[[-2.85 -1.55 -4.24 -3.16]
 [ 4.22  0.34  1.95  5.89]
 [-4.72  1.19  3.51 -2.96]
 [ 0.49 -1.75 -0.43  0.32]
 [-4.32 -0.31  4.47 -3.06]]
|
[[ 4.22  0.34  1.95]
 [-4.72  1.19  3.51]]

[[ 5.59  0.05 -4.07  0.14]
 [ 6.88 -0.88 -0.03 -0.18]
 [-3.94  2.51  2.32  0.06]
 [ 2.82  0.27  1.39  0.20]
 [-3.43 -0.14  0.95 -1.19]]
|
[[ 6.88 -0.88 -0.03]
 [-3.94  2.51  2.32]]

[[-6.01  4.74  0.83  0.67 -1.28]
 [-4.62  4.12 -2.06  4.49 -0.39]
 [-6.02  1.13 -1.70 -1.28 -5.50]
 [-6.91  4.75  2.35 -2.06 -2.57]]
|
[[-4.62  4.12 -2.06]
 [-6.02  1.13 -1.70]]

[[ 6.14 -1.73  3.51 -2.36]
 [ 1.69 -7.37  3.77  1.76]
 [-5.40 -6.03 -5.73 -1.66]
 [-5.99  1.04  0.65 -5.70]]
|
[[ 1.69 -7.37  3.77]
 [-5.40 -6.03 -5.73]]

[[ 6.70 -1.63  0.57 -1.99  1.37]
 [-0.15  4.62 -2.91  4.77 -0.33]
 [ 4.27  2.18  3.69 -1.47 -1.81]]
|
[[-0.15  4.62 -2.91]
 [ 4.27  2.18  3.69]]

[[-2.61  3.56 -0.19]
 [-0.53 -2.57 -0.34]
 [ 0.25 -7.20 -0.35]
 [-2.71  2.81 -0.67]]
|
[[-0.53 -2.57 -0.34]
 [ 0.25 -7.20 -0.35]]

[[-2.72  0.55 -3.67 -1.22 -3.39]
 [-5.16  0.64 -5.39 -4.24 -2.91]
 [ 1.81 -2.03  1.50  0.21 -1.23]
 [-1.45  2.31 -1.08  2.28 -0.38]]
|
[[-5.16  0.64 -5.39]
 [ 1.81 -2.03  1.50]]

[[-0.63 -0.25 -0.66 -0.91]
 [-5.04 -5.37  5.02 -3.57]
 [-0.86 -0.28 -1.01 -0.99]
 [ 0.65 -0.63  0.91  1.11]]
|
[[-5.04 -5.37  5.02]
 [-0.86 -0.28 -1.01]]

[[ 7.12  6.69  4.45]
 [-2.01  1.59 -1.13]
 [-5.36  0.30  3.10]
 [-2.97 -0.87  0.68]]
|
[[-2.01  1.59 -1.13]
 [-5.36  0.30  3.10]]
